Each row has a name. After each piece below comes the name of the row it's from, unless a question asks for something else. Each question is about the rows just above it. Places in a row count from 0.

j_197: -1.41  2.09  0.21  0.88  -3.35  2.51  -0.37  0.82  -1.63  0.10  -1.66  3.01  -0.26  -1.19  1.02  -2.22  -1.15  2.93  -1.44  -0.11  0.18  3.28  2.02  0.92  0.51  0.78  -2.78  -0.12  -3.10  -1.30  1.47  -0.31  -0.34  0.39  0.00  -0.81  -0.95  -0.58  2.29  1.98  0.75  2.26  0.45  1.05  1.92  1.53  -0.89  -0.20  -0.37  -0.12  0.16  -3.52  2.82  -1.84  -0.36  0.68  0.25  0.61  -1.73  -0.46  0.02  -6.74
j_911: -2.74  -0.84  -0.71  0.19  -1.59  0.70  -1.14  2.11  -2.51  -0.36  0.80  -3.05  0.40  -1.72  -0.93  -1.43  1.23  1.58  1.61  0.70  1.87  0.87  -0.56  -0.96  3.59  -0.86  0.23  0.95  -0.45  -0.84  -0.05  1.89  -0.72  0.89  -1.02  0.69  1.66  3.87  -2.75  1.86  0.62  0.44  0.23  0.15  1.88  2.25  -1.58  -0.65  -1.61  0.30  0.78  -0.25  -0.04  0.30  -0.08  1.30  -0.13  -0.63  -0.54  -1.30  -0.66  -7.80
j_311: 1.55  1.58  -2.12  -0.10  2.85  -2.50  -1.13  2.15  -0.68  1.83  -0.37  -1.15  0.39  0.58  -3.31  -0.78  0.38  -0.37  -1.83  0.11  -4.58  -0.86  -0.34  -0.13  -0.75  -0.85  -0.53  -0.06  -2.26  0.81  -3.69  1.73  -0.72  -3.15  1.99  3.39  1.58  -0.43  2.17  -0.56  0.56  0.18  0.33  -0.19  0.41  2.01  -0.74  -1.03  0.13  0.12  0.57  3.88  -1.43  1.58  2.37  1.82  1.04  -1.01  -5.73  0.28  0.13  4.09
j_744: -3.80  -0.56  2.05  0.56  -2.62  -2.18  -0.14  -2.46  -5.85  -0.63  -0.95  -1.33  -0.05  0.14  -1.05  0.82  -2.05  0.27  -3.04  0.06  -0.38  -2.67  -0.20  0.02  -0.24  1.22  0.53  -0.23  1.64  0.44  0.55  -1.19  -0.10  0.78  -3.34  0.72  0.15  3.23  -0.53  1.93  0.02  0.49  -1.05  0.22  0.73  2.91  2.01  -0.85  -1.26  -0.05  -0.93  1.22  5.50  -3.15  3.31  1.14  -0.28  0.05  -4.71  4.21  -0.18  4.27
j_247: 0.86  1.00  0.51  -0.33  1.03  1.70  -1.44  0.75  4.86  -1.69  -0.09  0.33  -0.31  -2.54  -0.51  -3.63  1.88  0.53  -2.38  0.08  -2.31  1.07  1.29  -1.51  1.74  1.54  0.80  -1.20  4.52  0.22  -1.21  0.55  -0.10  -3.96  -0.39  2.47  2.04  4.79  0.93  -1.38  0.10  1.80  0.65  -0.46  -1.00  0.78  0.35  0.81  1.31  -0.24  0.88  3.04  2.93  1.90  -0.48  -2.11  1.15  -1.08  -2.69  -1.09  -0.15  -9.07
j_591: 1.91  0.24  2.18  0.12  0.77  -1.13  0.77  -1.50  -2.99  -0.60  -1.06  0.58  0.29  -0.58  -1.22  0.80  -0.66  -2.48  0.73  0.08  0.59  -2.56  0.38  1.46  -0.96  1.10  0.72  -0.07  1.18  -3.69  -0.25  0.37  -1.18  -3.76  -1.99  0.43  1.57  -0.62  -0.37  -1.58  -0.60  0.94  -0.07  -0.34  -0.06  -0.99  -3.20  -0.93  -0.19  -0.01  1.27  1.84  0.13  -0.94  -1.83  0.83  -0.36  -0.95  3.81  -2.39  -0.77  -0.73
-0.77 is at row and place -> j_591, 60
j_311 without one entry, shuffled: 0.12  -0.53  0.38  -0.85  0.33  0.13  4.09  -3.69  1.04  -2.50  0.11  -3.31  0.58  -0.13  -5.73  -0.06  -3.15  0.56  0.18  -1.13  1.83  0.28  2.15  0.57  3.39  -0.37  0.41  1.99  1.82  -0.37  -4.58  -1.01  -0.19  -1.15  -0.56  1.58  2.01  -1.03  1.58  2.37  -2.12  -0.78  0.13  1.73  3.88  -0.34  -0.68  -0.72  0.81  -0.75  -1.43  2.17  -0.43  -1.83  1.58  -2.26  1.55  0.39  -0.74  2.85  -0.10. Gone: -> -0.86
0.19  -1.59  0.70  -1.14  2.11  -2.51 begins in row and place -> j_911, 3
Where does 2.09  0.21  0.88  -3.35 start? Give its row and place. -> j_197, 1

j_156: 0.49  0.00  -1.86  -4.58  3.15  8.24  0.00  0.50  -4.59
j_843: 0.00  1.41  -2.82  0.00  0.50  4.70  3.13  1.44  -4.31
j_197: 0.00  -0.90  -0.01  0.00  0.50  3.14  3.54  0.00  -4.08
j_744: -2.11  0.00  -1.86  0.19  3.15  9.23  4.58  4.59  -4.72
j_150: 0.00  1.41  -2.82  0.00  0.50  3.14  3.54  0.00  -4.08
find: 0.00  -0.90  -0.01  0.00  0.50  3.14  3.54  0.00  -4.08 -> j_197
j_744 without one entry, shuffled: 3.15  9.23  -1.86  4.59  0.00  -4.72  0.19  -2.11. Gone: -> 4.58
-2.11 is at row and place -> j_744, 0
Shuffled j_156 with one entry gone: 0.00  -4.58  0.49  -4.59  0.00  8.24  -1.86  3.15, missing -> 0.50
Shuffled j_156 with one entry gone: -4.58  0.00  0.50  8.24  -1.86  0.00  0.49  3.15, missing -> -4.59
Shuffled j_843 with one entry gone: 1.41  1.44  4.70  -4.31  0.00  0.00  0.50  -2.82, missing -> 3.13

